Below are the code and all the weights of a small trained network. Each question names an input and a target symbol and asks about switching units off, where a switched-off unit gives its printed mean instead of its output.

import numpy as np


def w(rows, s, z=0):
    codes = np.array(rows[::2]) - 128.0
    scale = np.full(codes.shape[1], s)
    scale[-1] = z or s
    return codes * scale


def f(y):
    return np.maximum(y, 0)


def softmax(a):
    e = np.exp(a - a.max(-1, keepdims=True))
    return e / e.sum(-1, keepdims=True)


def log_softmax(a):
    a = a - a.max(-1, keepdims=True)
    return a - np.log(np.exp(a).sum(-1, keepdims=True))


def net(x, mask):
    ids = ['αβγδεζηθλμξπτφψω'.index(c) for c in x.split()]
    T = len(ids)
    res = E[ids] + P[:T]
    q, k, v = (res @ M[0].T for M in (Q, K, V))
    z = softmax(np.where(np.tri(T) > 0, q @ k.T / 3**0.5, -1e9)) @ v
    res = res + np.where(mask[0], z, O[0][:, -1]) @ O[0][:, :-1]
    y = f(res @ A[0][:, :-1].T + A[0][:, -1])
    res = res + np.where(mask[1:9], y, B[0][:, -1]) @ B[0][:, :-1]
    return log_softmax(res[-1] @ U[:, :-1].T + U[:, -1])


Q, K, V, O, A, B = {}, {}, {}, {}, {}, {}
E = w([
[102,124,110,140,103,194],'α',
[139,90,182,96,76,136],'β',
[92,168,80,136,129,110],'γ',
[120,144,89,114,112,122],'δ',
[167,122,165,134,121,102],'ε',
[164,82,179,115,99,138],'ζ',
[87,239,174,24,52,143],'η',
[2,76,164,55,190,140],'θ',
[101,83,106,185,34,37],'λ',
[148,111,144,119,119,125],'μ',
[248,190,97,140,178,221],'ξ',
[133,121,118,139,147,108],'π',
[121,125,126,121,107,129],'τ',
[187,7,32,180,107,227],'φ',
[210,116,224,136,124,92],'ψ',
[127,154,134,146,151,88],'ω',
],0.0086)
P = w([
[38,124,253,225,93,166],'0',
[101,111,216,165,109,110],'1',
[120,103,181,128,106,101],'2',
[145,86,176,105,109,108],'3',
[133,94,128,91,101,119],'4',
[189,80,177,105,110,113],'5',
[165,128,103,109,139,119],'6',
[196,90,143,104,127,116],'7',
],0.0053)
Q[0] = w([
[222,62,198,86,59,154],'head 1',
[111,87,255,107,110,72],'head 1',
[187,81,117,81,126,182],'head 1',
],0.0076)
K[0] = w([
[128,124,2,87,117,160],'head 1',
[26,106,56,48,115,96],'head 1',
[166,147,27,116,180,190],'head 1',
],0.0076)
V[0] = w([
[85,85,102,68,215,232],'head 1',
[249,74,61,255,154,207],'head 1',
[42,9,99,175,115,68],'head 1',
],0.0065)
O[0] = w([
[57,102,124,127,244,214,48],'head 1',
[140,96,134,241,102,188,8],'head 1',
[136,1,36,126,159,54,253],'head 1',
],0.0078,0.0034)
A[0] = w([
[140,86,145,254,30,58,227],'neuron 1',
[126,8,104,174,126,105,236],'neuron 2',
[146,131,113,62,214,52,250],'neuron 3',
[174,222,236,102,37,158,209],'neuron 4',
[231,115,115,221,116,199,252],'neuron 5',
[214,61,57,110,141,55,222],'neuron 6',
[114,128,119,46,164,66,238],'neuron 7',
[224,148,88,57,40,51,191],'neuron 8',
],0.0056,0.0028)
B[0] = w([
[103,121,115,206,87,50,247],'neuron 1',
[102,61,91,172,154,133,232],'neuron 2',
[184,86,105,60,141,178,219],'neuron 3',
[143,205,220,124,45,69,172],'neuron 4',
[213,120,145,254,157,177,157],'neuron 5',
[177,52,77,96,121,128,249],'neuron 6',
[193,136,91,51,177,182,225],'neuron 7',
[161,129,79,67,63,98,253],'neuron 8',
],0.0067,0.0074)
U = w([
[33,197,81,171,141,124,202],'α',
[226,206,180,206,142,196,232],'β',
[90,163,110,140,109,157,80],'γ',
[190,70,40,118,53,84,193],'δ',
[37,148,141,155,112,130,145],'ε',
[79,162,132,165,168,90,22],'ζ',
[132,123,102,149,129,130,29],'η',
[87,122,118,168,181,141,176],'θ',
[123,167,253,184,102,53,4],'λ',
[168,54,110,33,243,231,218],'μ',
[86,165,164,176,111,100,45],'ξ',
[142,63,100,234,153,218,50],'π',
[35,101,206,124,65,140,164],'τ',
[85,117,169,172,117,137,39],'φ',
[178,239,150,19,64,141,102],'ψ',
[75,142,151,165,130,135,2],'ω',
],0.0055,0.0024)

Each question gives the input, a string of symbols that net reads in full, and the target symbol t.
The units are the heads (3 rows each of Q, K, V and O) and the neurons (one row each of A and B). Each row of codes is followed by its name. A weight is (code - 128) times the scale printed after its matrix; where a second scale follows, it is the last column's (O, A, B and U).
mask holds one flag per unit, heads first, then neurons. A switched-off unit (its flag False) gives its mean, the last column of its rows in O or B, instead of its output. The means were averaged over made-up inputs and are rounded, as every weight is.
A unit's drop is (log p(t) with every unit on - log p(t) with that unit switched off) / (log p(t) with every unit on - log p(t) with every unit switched off).
The circuit of an input: a set's keep is (log p(t) with only the set's units on - log p(t) with every unit switched off) / (log p(t) with every unit on - log p(t) with every unit switched off). Starting from all 9 units, units are removed one at a time, each time the one whose removal leaves the highest keep (on an exact tie, the one counted first), for as long as the keep stays at least 0.8.
circuit, biggest first: the units of the circuit, biggest drop first
k most important neurons: the k neurons with the biggest drops, biggest first
drop of u: that unit's drop, to one decimal
input θ β η λ θ ψ δ ψ, target μ: circuit, biggest first => [head 1; neuron 1]
input θ θ θ γ π, target μ: circuit, biggest first => [head 1; neuron 1; neuron 3]
input θ φ θ γ ε ω, target μ: circuit, biggest first => [head 1; neuron 1; neuron 4]
input θ ψ ψ φ ψ λ φ ζ, target π: most important neuron => [neuron 5]
input θ ψ γ γ θ δ, target μ: circuit, biggest first => [head 1; neuron 1; neuron 4]
input λ β θ β μ, target μ: circuit, biggest first => [head 1; neuron 1; neuron 4]
input γ λ θ β β, target μ: circuit, biggest first => [head 1; neuron 1; neuron 4]
input ω γ θ τ, target μ: circuit, biggest first => [head 1; neuron 1; neuron 4]
input ε λ ξ η ψ ψ, target ψ: circuit, biggest first => [head 1; neuron 4]
input η η ε, target ψ: circuit, biggest first => [head 1; neuron 4; neuron 2]
input θ θ λ θ γ, target μ: drop of neuron 1 => 0.2
input λ τ θ π, target μ: drop of head 1 => 0.4
input η λ θ λ θ π γ ω, target μ: drop of neuron 7 => 0.1
input η ψ η λ λ γ η ω, target ψ: most important neuron => [neuron 2]
